Below is a small trained network, with its code and all its weights. Each question gives an input and a target symbol and asks what happens when units are switched off, that is, made to give their printed mean instead of their output.

import numpy as np


def w(rows, s, z=0):
    codes = np.array(rows[::2]) - 128.0
    scale = np.full(codes.shape[1], s)
    scale[-1] = z or s
    return codes * scale


def norm(h):
    return h / np.sqrt((h * h).mean(-1, keepdims=True) + 1e-5)


def f(y):
    return y / 2 * (1 + np.tanh(0.7978845608 * (y + 0.044715 * y**3)))


def softmax(a):
    e = np.exp(a - a.max(-1, keepdims=True))
    return e / e.sum(-1, keepdims=True)


def log_softmax(a):
    a = a - a.max(-1, keepdims=True)
    return a - np.log(np.exp(a).sum(-1, keepdims=True))


def net(x, mask):
    ids = ['ΔΘΠΣΦΨαβγεζηλμξτ'.index(c) for c in x.split()]
    T = len(ids)
    res = E[ids] + P[:T]
    u = 0
    for l in range(2):
        r = norm(res)
        for j in range(2):
            rows = slice(4 * j, 4 * j + 4)
            q, k, v = (r @ M[l][rows].T for M in (Q, K, V))
            z = softmax(np.where(np.tri(T) > 0, q @ k.T / 4**0.5, -1e9)) @ v
            o = O[l][rows]
            res = res + np.where(mask[u + j], z, o[:, -1]) @ o[:, :-1]
        u += 2
        y = f(norm(res) @ A[l][:, :-1].T + A[l][:, -1])
        res = res + np.where(mask[u : u + 12], y, B[l][:, -1]) @ B[l][:, :-1]
        u += 12
    return log_softmax(norm(res)[-1] @ U[:, :-1].T + U[:, -1])


Q, K, V, O, A, B = {}, {}, {}, {}, {}, {}
E = w([
[143,74,78,109,107,51,127,128],'Δ',
[170,46,80,225,52,154,76,246],'Θ',
[246,207,95,211,115,170,102,141],'Π',
[117,116,92,85,133,60,125,105],'Σ',
[114,167,113,161,104,62,184,210],'Φ',
[142,133,107,240,163,182,63,245],'Ψ',
[193,116,117,101,154,108,154,98],'α',
[95,29,29,172,144,48,175,168],'β',
[137,91,21,119,82,189,112,205],'γ',
[159,110,130,136,112,128,96,78],'ε',
[169,92,136,106,94,138,154,84],'ζ',
[151,66,74,140,161,2,110,151],'η',
[119,85,104,100,105,88,144,100],'λ',
[160,143,124,111,166,89,129,106],'μ',
[237,72,124,125,146,144,127,89],'ξ',
[125,85,151,125,113,130,131,97],'τ',
],0.0069)
P = w([
[36,82,122,167,119,164,145,97],'0',
[122,139,104,114,75,86,8,48],'1',
[201,142,114,177,164,118,153,126],'2',
[86,114,208,32,156,188,98,142],'3',
[111,162,105,112,65,108,2,90],'4',
[178,185,137,142,149,102,145,174],'5',
],0.0073)
Q[0] = w([
[92,27,131,16,175,199,105,170],'0.h1',
[205,140,55,118,49,111,5,83],'0.h1',
[96,186,111,121,50,126,65,129],'0.h1',
[150,184,94,117,32,55,104,173],'0.h1',
[57,163,212,124,165,170,255,165],'0.h2',
[89,133,148,165,117,170,101,105],'0.h2',
[61,103,94,114,109,148,71,135],'0.h2',
[146,164,135,130,166,58,164,118],'0.h2',
],0.009)
K[0] = w([
[34,60,91,123,121,179,133,95],'0.h1',
[170,174,136,108,63,221,104,231],'0.h1',
[94,252,114,142,57,142,85,199],'0.h1',
[162,180,109,115,52,75,141,254],'0.h1',
[102,92,138,144,116,107,132,14],'0.h2',
[87,147,121,173,133,180,108,131],'0.h2',
[101,126,108,124,104,167,98,166],'0.h2',
[134,153,171,68,178,22,152,100],'0.h2',
],0.0074)
V[0] = w([
[170,94,255,165,94,138,170,124],'0.h1',
[186,60,94,150,182,203,89,61],'0.h1',
[150,185,133,194,198,115,127,126],'0.h1',
[36,125,171,91,207,115,141,91],'0.h1',
[129,144,172,154,165,132,131,116],'0.h2',
[138,110,120,111,209,124,115,134],'0.h2',
[117,105,180,170,144,99,167,115],'0.h2',
[99,145,90,187,120,186,41,187],'0.h2',
],0.0051)
O[0] = w([
[79,132,212,145,43,120,169,150,85],'0.h1',
[71,221,119,50,89,122,111,231,191],'0.h1',
[71,210,152,202,146,93,84,92,162],'0.h1',
[166,201,100,183,253,119,148,175,2],'0.h1',
[119,157,133,181,163,159,156,113,104],'0.h2',
[74,173,71,83,137,201,134,182,135],'0.h2',
[154,116,141,219,99,191,140,158,142],'0.h2',
[122,124,160,82,212,102,89,165,200],'0.h2',
],0.0036,0.0024)
A[0] = w([
[54,45,126,118,154,67,154,175,161],'0.n1',
[188,108,126,173,148,91,171,189,86],'0.n2',
[77,56,107,144,168,136,53,99,72],'0.n3',
[115,112,124,151,183,199,112,212,6],'0.n4',
[112,162,138,113,109,97,226,155,140],'0.n5',
[193,62,121,141,37,168,64,69,198],'0.n6',
[47,218,218,185,135,125,137,88,14],'0.n7',
[77,104,142,126,95,112,75,156,142],'0.n8',
[114,118,250,186,126,94,150,117,110],'0.n9',
[178,140,91,139,112,101,187,86,81],'0.n10',
[207,158,181,109,58,162,253,52,54],'0.n11',
[204,199,68,139,91,69,80,139,86],'0.n12',
],0.0062,0.0024)
B[0] = w([
[150,156,233,95,89,199,57,126,172],'0.n1',
[147,87,91,131,142,223,106,227,164],'0.n2',
[201,233,119,127,179,94,221,100,170],'0.n3',
[194,156,161,111,18,79,172,19,142],'0.n4',
[188,144,57,170,201,162,66,55,146],'0.n5',
[81,182,130,139,180,4,179,212,254],'0.n6',
[34,63,139,11,197,94,123,159,130],'0.n7',
[120,130,68,112,223,117,175,61,170],'0.n8',
[223,220,81,66,95,147,196,160,140],'0.n9',
[237,115,90,119,204,107,123,120,153],'0.n10',
[141,233,129,151,210,106,93,152,164],'0.n11',
[183,134,102,120,92,24,50,143,243],'0.n12',
],0.0046,0.0052)
Q[1] = w([
[89,114,200,103,117,126,104,72],'1.h1',
[123,67,179,61,52,158,139,225],'1.h1',
[148,126,13,212,149,82,191,113],'1.h1',
[223,108,177,84,224,243,174,120],'1.h1',
[173,200,158,140,141,175,158,191],'1.h2',
[137,154,36,254,97,44,82,108],'1.h2',
[101,164,63,139,147,101,157,185],'1.h2',
[140,150,52,128,232,150,136,144],'1.h2',
],0.0082)
K[1] = w([
[111,109,173,133,76,255,161,124],'1.h1',
[34,50,85,158,98,126,168,180],'1.h1',
[229,129,164,47,130,33,95,135],'1.h1',
[93,65,116,149,253,134,180,54],'1.h1',
[96,204,142,242,213,132,165,88],'1.h2',
[232,186,141,101,43,60,20,174],'1.h2',
[80,219,141,60,142,59,112,129],'1.h2',
[156,176,53,100,216,80,141,102],'1.h2',
],0.0065)
V[1] = w([
[232,75,116,185,154,212,190,179],'1.h1',
[43,72,183,239,136,86,110,176],'1.h1',
[216,184,250,131,149,141,124,130],'1.h1',
[143,148,72,125,89,133,205,253],'1.h1',
[111,218,161,193,15,236,132,126],'1.h2',
[115,191,128,33,127,134,242,104],'1.h2',
[122,59,213,63,124,157,116,160],'1.h2',
[140,186,115,76,175,107,145,177],'1.h2',
],0.005)
O[1] = w([
[179,36,142,108,213,72,76,63,48],'1.h1',
[52,58,140,130,108,122,115,188,144],'1.h1',
[93,205,214,135,179,84,103,80,131],'1.h1',
[184,78,208,165,122,134,202,122,151],'1.h1',
[142,120,123,47,45,51,137,112,2],'1.h2',
[147,145,99,3,238,119,190,116,92],'1.h2',
[172,176,102,189,176,40,106,238,38],'1.h2',
[132,139,202,124,176,202,173,153,203],'1.h2',
],0.0056,0.0042)
A[1] = w([
[154,124,218,165,126,135,1,145,50],'1.n1',
[44,94,64,151,98,63,93,112,67],'1.n2',
[92,134,73,74,195,57,158,123,158],'1.n3',
[101,154,92,215,70,56,91,184,71],'1.n4',
[177,100,75,117,111,123,37,75,192],'1.n5',
[129,222,111,134,139,159,135,179,222],'1.n6',
[138,219,46,131,107,165,113,76,112],'1.n7',
[101,124,126,135,180,253,102,112,102],'1.n8',
[117,32,156,21,141,218,106,121,253],'1.n9',
[124,212,91,213,158,52,153,59,38],'1.n10',
[154,133,128,236,134,59,151,62,19],'1.n11',
[163,62,55,190,172,174,109,153,68],'1.n12',
],0.0068,0.0026)
B[1] = w([
[117,61,154,102,173,140,157,192,179],'1.n1',
[166,193,218,157,159,167,128,216,154],'1.n2',
[179,89,88,161,109,170,58,181,162],'1.n3',
[172,139,106,100,191,119,152,54,238],'1.n4',
[79,142,154,55,65,254,107,99,165],'1.n5',
[121,74,150,79,98,126,73,96,255],'1.n6',
[167,50,216,132,175,107,186,129,188],'1.n7',
[54,141,85,141,157,76,111,149,147],'1.n8',
[123,174,100,248,112,97,169,97,178],'1.n9',
[51,103,88,185,65,152,178,139,206],'1.n10',
[105,120,41,122,133,86,131,68,158],'1.n11',
[108,191,154,54,91,80,140,126,162],'1.n12',
],0.0065,0.0064)
U = w([
[68,233,214,105,57,47,60,102,154],'Δ',
[157,164,136,166,254,25,68,230,58],'Θ',
[115,190,241,160,134,118,253,106,75],'Π',
[125,17,160,181,119,103,204,231,120],'Σ',
[240,152,70,158,153,205,191,178,168],'Φ',
[92,160,44,231,136,96,149,87,253],'Ψ',
[173,173,95,143,226,223,65,27,56],'α',
[109,130,130,63,43,217,146,14,146],'β',
[7,80,184,140,208,165,35,126,121],'γ',
[217,188,95,29,153,12,122,85,86],'ε',
[133,41,161,185,12,218,80,140,106],'ζ',
[217,34,208,136,110,70,134,33,105],'η',
[85,192,135,16,225,160,216,128,104],'λ',
[151,55,26,42,124,165,12,162,140],'μ',
[122,122,76,51,4,70,192,188,151],'ξ',
[12,147,88,137,85,216,147,232,130],'τ',
],0.0095,0.0045)

Each question gives the input, a string of symbols that net reads in full, and the target symbol t.
The units are the heads (4 rows each of Q, K, V and O) and the neurons (one row each of A and B). Each row of codes is followed by its name. A weight is (code - 128) times the scale printed after its matrix; where a second scale follows, it is the last column's (O, A, B and U).
mask holds one flag per unit, layer by layer, with each layer's heads first. A switched-off unit (its flag False) gives its mean, the last column of its rows in O or B, instead of its output. The means were averaged over made-up inputs and are rounded, as every weight is.
A unit's drop is (log p(t) with every unit on - log p(t) with that unit switched off) / (log p(t) with every unit on - log p(t) with every unit switched off).
The circuit of an input: a set's keep is (log p(t) with only the set's units on - log p(t) with every unit switched off) / (log p(t) with every unit on - log p(t) with every unit switched off). Starting from the 12 units with the biggest drops (on a tie, the unit counted first), units are removed one at a time, each time the one whose removal leaves the highest keep (on an exact tie, the one counted first), for as long as the keep stays at least 0.8.
circuit, biggest first: the units of the circuit, biggest drop first
unit that matters most: the unit with the biggest drop
k most important neurons of layer l: the k neurons of layer l with the biggest drops, biggest first
which heads matter: for each layer, one digit per head in row order, 1 if its drop is at least 0.15 and else 0, layers parted by /
input ζ α η Φ α, target Ψ: which heads matter	00 / 00
input γ Φ ζ ε Θ, target Θ: circuit, biggest first	0.n6; 1.n4
input ξ ξ Π μ Ψ, target γ: most important neuron of layer 0	0.n8
input ξ α τ, target λ: 2 most important neurons of layer 0	0.n9; 0.n7
input Φ γ Φ Φ, target η: circuit, biggest first	0.h1; 1.h1; 0.n9; 0.n6
input β β Φ, target Φ: which heads matter	10 / 11
input β Ψ α γ μ, target μ: circuit, biggest first	0.h1; 1.n3
input Π ξ Ψ Φ ξ, target Ψ: circuit, biggest first	0.n6; 1.n10; 0.h1
input Σ β Φ Ψ ε ξ, target Θ: circuit, biggest first	0.n11; 1.n5; 0.h1
input Φ Φ η Φ Φ ε, target Δ: which heads matter	10 / 11
input ζ ξ Φ γ λ, target μ: circuit, biggest first	0.h2; 1.n3; 0.h1
input ζ α Ψ Φ Δ, target Ψ: which heads matter	10 / 00
input Θ Σ Σ Ψ Π ξ, target Θ: which heads matter	01 / 00
input γ ξ η Π, target Φ: unit that matters most	1.h1
input α Φ γ Π, target β: which heads matter	11 / 11
input Π Ψ ξ γ Δ, target μ: which heads matter	11 / 01
input Θ γ β μ ζ, target μ: which heads matter	10 / 01
input Φ Φ ξ Ψ, target η: which heads matter	10 / 10
input Φ ζ η, target μ: which heads matter	00 / 00
input α γ Ψ ξ, target β: 2 most important neurons of layer 1	1.n5; 1.n9
input β Φ μ ζ Φ Π, target η: most important neuron of layer 0	0.n12
input τ Θ η Φ Δ μ, target γ: which heads matter	10 / 01
input α τ Φ η Δ, target Ψ: which heads matter	00 / 00
input η ξ Θ ξ ξ Φ, target Φ: circuit, biggest first	0.h1; 0.n9; 0.n2
input η Ψ η Φ, target γ: which heads matter	10 / 10
input γ α Φ Ψ, target Φ: 2 most important neurons of layer 1	1.n9; 1.n4
input Π Σ α, target α: unit that matters most	0.n11
